Below is a small trained network, with its code and all its weights. Each question gives an input and a class and asks what happens when units are switched off, that is, made to give their printed mean instead of their output.

import numpy as np


def w(rows, s, z=0):
    codes = np.array(rows[::2]) - 128.0
    scale = np.full(codes.shape[1], s)
    scale[-1] = z or s
    return codes * scale


def norm(h):
    return h / np.sqrt((h * h).mean(-1, keepdims=True) + 1e-5)


def f(y):
    return np.maximum(y, 0)


def log_softmax(a):
    a = a - a.max(-1, keepdims=True)
    return a - np.log(np.exp(a).sum(-1, keepdims=True))


def net(x, mask):
    res = np.array(x, float).reshape(1, 4) / 4 @ E
    u = 0
    for l in range(2):
        y = f(norm(res) @ A[l][:, :-1].T + A[l][:, -1])
        res = res + np.where(mask[u : u + 7], y, B[l][:, -1]) @ B[l][:, :-1]
        u += 7
    return log_softmax(norm(res)[-1] @ U[:, :-1].T + U[:, -1])


A, B = {}, {}
E = w([
[145,60,204,103,127],'x0',
[205,253,208,185,130],'x1',
[232,111,111,146,56],'x2',
[132,126,117,255,224],'x3',
],0.004)
A[0] = w([
[38,192,164,30,116,9],'0.n1',
[85,130,117,140,63,115],'0.n2',
[56,190,79,195,254,136],'0.n3',
[118,234,138,157,95,31],'0.n4',
[123,159,103,146,150,21],'0.n5',
[53,1,134,96,171,182],'0.n6',
[132,156,82,45,64,50],'0.n7',
],0.0076,0.0016)
B[0] = w([
[176,201,181,207,15,199],'0.n1',
[109,113,128,124,164,153],'0.n2',
[50,144,121,215,211,244],'0.n3',
[170,90,148,42,140,194],'0.n4',
[136,158,153,122,138,146],'0.n5',
[172,1,161,83,136,254],'0.n6',
[64,65,76,98,177,199],'0.n7',
],0.0092,0.0053)
A[1] = w([
[90,255,95,184,194,1],'1.n1',
[99,217,146,63,48,60],'1.n2',
[222,69,142,77,102,94],'1.n3',
[176,104,179,198,102,97],'1.n4',
[84,65,107,216,79,99],'1.n5',
[114,171,64,142,170,39],'1.n6',
[145,134,225,127,169,26],'1.n7',
],0.0092,0.0017)
B[1] = w([
[82,223,250,120,146,202],'1.n1',
[105,19,163,132,2,182],'1.n2',
[187,179,220,90,149,254],'1.n3',
[107,160,7,171,85,185],'1.n4',
[175,137,176,47,173,192],'1.n5',
[64,206,59,112,94,156],'1.n6',
[40,160,107,146,209,177],'1.n7',
],0.0098,0.0066)
U = w([
[106,1,112,96,197,180],'0',
[190,168,77,182,127,76],'1',
[147,122,81,158,120,1],'2',
[111,118,52,118,116,52],'3',
[71,220,162,199,170,173],'4',
[181,112,200,71,76,203],'5',
[88,86,119,161,30,90],'6',
],0.012,0.0057)

Each question gives the input, the list of numbers given to net, and the class t.
The units are the neurons (one row each of A and B). Each row of codes is followed by its name. A weight is (code - 128) times the scale printed after its matrix; where a second scale follows, it is the last column's (A, B and U).
mask holds one flag per neuron, layer by layer. A switched-off neuron (its flag False) gives its mean, the last column of its row in B, instead of its output. The means were averaged over made-up inputs and are rounded, as every weight is.
A unit's drop is (log p(t) with every unit on - log p(t) with that unit switched off) / (log p(t) with every unit on - log p(t) with every unit switched off).
The circuit of an input: a set's keep is (log p(t) with only the set's units on - log p(t) with every unit switched off) / (log p(t) with every unit on - log p(t) with every unit switched off). Starting from the 12 units with the biggest drops (on a tie, the unit counted first), units are removed one at a time, each time the one whose removal leaves the highest keep (on an exact tie, the one counted first), for as long as the keep stays at least 0.8.
circuit, biggest first: the units of the circuit, biggest drop first
k most important neurons: the k neurons with the biggest drops, biggest first
top k neurons in layer l: the k neurons of layer l with the biggest drops, biggest first
drop when u is switched off: that unit's drop, to one decimal
input [-4,1,-8,-6], class 6: circuit, biggest first	(0.n1; 1.n2; 1.n3)
input [4,3,8,7], class 1: circuit, biggest first	(1.n4)
input [-1,-3,6,-2], class 0: 2 most important neurons	(0.n7; 0.n1)
input [-2,1,-3,-8], class 6: 2 most important neurons	(0.n1; 0.n6)
input [-4,-6,5,2], class 5: 3 most important neurons	(0.n3; 1.n3; 1.n7)
input [-6,-6,5,8], class 4: 2 most important neurons	(0.n3; 1.n1)
input [-5,6,0,-2], class 5: top 3 neurons in layer 0	(0.n4; 0.n3; 0.n6)
input [-8,1,4,-5], class 3: top 2 neurons in layer 0	(0.n7; 0.n6)
input [-8,-2,4,-3], class 3: 2 most important neurons	(0.n6; 1.n6)
input [-8,-5,8,-7], class 0: top 2 neurons in layer 0	(0.n7; 0.n1)
input [-6,-4,4,-2], class 0: 2 most important neurons	(0.n7; 1.n4)
input [-2,5,-8,-8], class 6: top 2 neurons in layer 1	(1.n2; 1.n3)
input [4,7,-7,-6], class 6: drop when 0.n2 is switched off	0.0
input [5,6,-6,-3], class 6: drop when 0.n6 is switched off	0.3
input [-4,-2,6,-3], class 0: top neuron in layer 0	(0.n7)
input [-1,-2,5,-3], class 0: drop when 0.n6 is switched off	0.1
input [-2,5,-7,-6], class 6: top 2 neurons in layer 1	(1.n2; 1.n3)
